Here is a tiny trained network, its code and every weight. The questions are about switching its units off for an input and a class, where a switched-off unit gives its printed mean instead of its output.

import numpy as np


def w(rows, s, z=0):
    codes = np.array(rows[::2]) - 128.0
    scale = np.full(codes.shape[1], s)
    scale[-1] = z or s
    return codes * scale


def norm(h):
    return h / np.sqrt((h * h).mean(-1, keepdims=True) + 1e-5)


def f(y):
    return np.maximum(y, 0)


def log_softmax(a):
    a = a - a.max(-1, keepdims=True)
    return a - np.log(np.exp(a).sum(-1, keepdims=True))


def net(x, mask):
    res = np.array(x, float).reshape(1, 7) / 4 @ E
    u = 0
    for l in range(2):
        y = f(norm(res) @ A[l][:, :-1].T + A[l][:, -1])
        res = res + np.where(mask[u : u + 5], y, B[l][:, -1]) @ B[l][:, :-1]
        u += 5
    return log_softmax(norm(res)[-1] @ U[:, :-1].T + U[:, -1])


A, B = {}, {}
E = w([
[127,121,129,127,133,127,128,125,127,120,130,129],'x0',
[126,127,124,124,130,126,129,128,129,127,130,128],'x1',
[129,76,83,191,159,80,150,61,182,129,54,20],'x2',
[162,144,88,136,51,189,32,57,175,132,178,153],'x3',
[97,148,62,246,155,126,138,119,254,139,132,175],'x4',
[124,127,122,125,135,130,128,125,130,128,131,127],'x5',
[129,123,121,128,128,130,127,130,126,131,131,123],'x6',
],0.00061)
A[0] = w([
[136,129,189,3,65,141,96,182,2,132,172,170,231],'L0N1',
[148,162,90,198,88,164,82,104,207,141,148,193,2],'L0N2',
[68,50,119,124,214,31,213,138,106,125,57,30,68],'L0N3',
[81,190,175,163,214,117,224,247,134,82,138,208,168],'L0N4',
[202,97,158,85,107,151,97,50,74,78,83,7,182],'L0N5',
],0.0014,0.00041)
B[0] = w([
[153,148,105,248,184,135,172,111,215,92,74,63,252],'L0N1',
[101,168,181,64,174,158,147,155,71,82,171,157,187],'L0N2',
[204,159,212,76,104,165,129,154,36,110,105,88,221],'L0N3',
[57,18,30,112,84,31,95,97,175,209,123,145,206],'L0N4',
[77,73,74,100,50,64,71,106,135,214,126,188,202],'L0N5',
],0.0017,0.0027)
A[1] = w([
[232,202,109,174,73,233,50,43,210,55,155,115,120],'L1N1',
[46,133,70,188,237,133,133,11,226,113,137,103,41],'L1N2',
[242,162,110,253,83,191,109,99,198,101,108,85,2],'L1N3',
[152,76,133,202,226,53,255,184,135,127,20,17,134],'L1N4',
[138,106,131,176,249,71,253,209,143,98,40,51,90],'L1N5',
],0.0011,0.00079)
B[1] = w([
[132,86,156,137,173,67,215,169,75,142,59,59,208],'L1N1',
[202,126,216,27,66,129,124,193,2,137,92,87,179],'L1N2',
[151,110,217,15,163,85,182,150,13,132,61,58,175],'L1N3',
[120,207,119,155,143,226,100,122,181,65,224,214,250],'L1N4',
[113,181,108,153,122,193,71,93,174,101,210,199,218],'L1N5',
],0.0015,0.0025)
U = w([
[121,205,132,168,175,202,133,152,179,66,220,197,89],'0',
[198,126,197,90,140,122,160,132,38,121,50,28,66],'1',
[63,9,13,131,53,12,75,100,181,255,118,153,252],'2',
],0.0052,0.0012)

Each question gives the input, the list of numbers given to net, and the class t.
The units are the neurons (one row each of A and B). Each row of codes is followed by its name. A weight is (code - 128) times the scale printed after its matrix; where a second scale follows, it is the last column's (A, B and U).
mask holds one flag per neuron, layer by layer. A switched-off neuron (its flag False) gives its mean, the last column of its row in B, instead of its output. The means were averaged over made-up inputs and are rounded, as every weight is.
A unit's drop is (log p(t) with every unit on - log p(t) with that unit switched off) / (log p(t) with every unit on - log p(t) with every unit switched off).
The circuit of an input: a set's keep is (log p(t) with only the set's units on - log p(t) with every unit switched off) / (log p(t) with every unit on - log p(t) with every unit switched off). Starting from all 10 units, units are removed one at a time, each time the one whose removal leaves the highest keep (on an exact tie, the one counted first), for as long as the keep stays at least 0.8.
circuit, biggest first: the units of the circuit, biggest drop first
top k neurons: the k neurons with the biggest drops, biggest first
k most important neurons of layer l: the k neurons of layer l with the biggest drops, biggest first
drop when u is switched off: that unit's drop, to one decimal
input [-1,-1,-7,8,-3,0,4], class 1: circuit, biggest first => L0N1, L1N1, L1N4
input [4,-4,-1,-6,5,1,6], class 2: top 2 neurons => L0N4, L0N1
input [7,-5,4,-7,2,-1,7], class 0: circuit, biggest first => L1N4
input [-7,6,1,8,-8,-4,3], class 2: 3 most important neurons of layer 0 => L0N5, L0N3, L0N2
input [4,7,-1,6,-1,-4,1], class 1: top 2 neurons => L0N4, L1N1
input [-3,0,1,6,-3,6,2], class 2: top 3 neurons => L0N5, L0N3, L1N2
input [-6,5,-7,-1,-8,7,-1], class 0: top 2 neurons => L0N1, L0N3
input [-6,8,8,2,6,-2,3], class 1: top 3 neurons => L1N2, L1N3, L0N1
input [4,-7,1,3,-6,-8,2], class 2: top 2 neurons => L0N5, L0N3
input [-5,6,8,5,2,3,-7], class 1: top 2 neurons => L0N4, L1N2
input [-3,-4,7,-1,8,-4,-1], class 0: 2 most important neurons of layer 1 => L1N4, L1N5
input [4,3,-4,8,-3,8,3], class 1: top 2 neurons => L1N1, L0N1
input [-7,0,0,-1,-2,1,-5], class 0: top 2 neurons => L0N1, L1N4
input [-6,-5,-8,-6,8,1,3], class 2: circuit, biggest first => L0N4
input [-2,-2,-2,4,0,2,3], class 1: drop when L1N1 is switched off => 0.1
input [-8,-4,-7,-4,7,2,1], class 2: drop when L0N4 is switched off => 0.5
input [6,-8,-7,-4,6,-1,5], class 2: drop when L0N4 is switched off => 0.5
input [-6,5,3,4,8,-4,6], class 1: 2 most important neurons of layer 1 => L1N2, L1N4
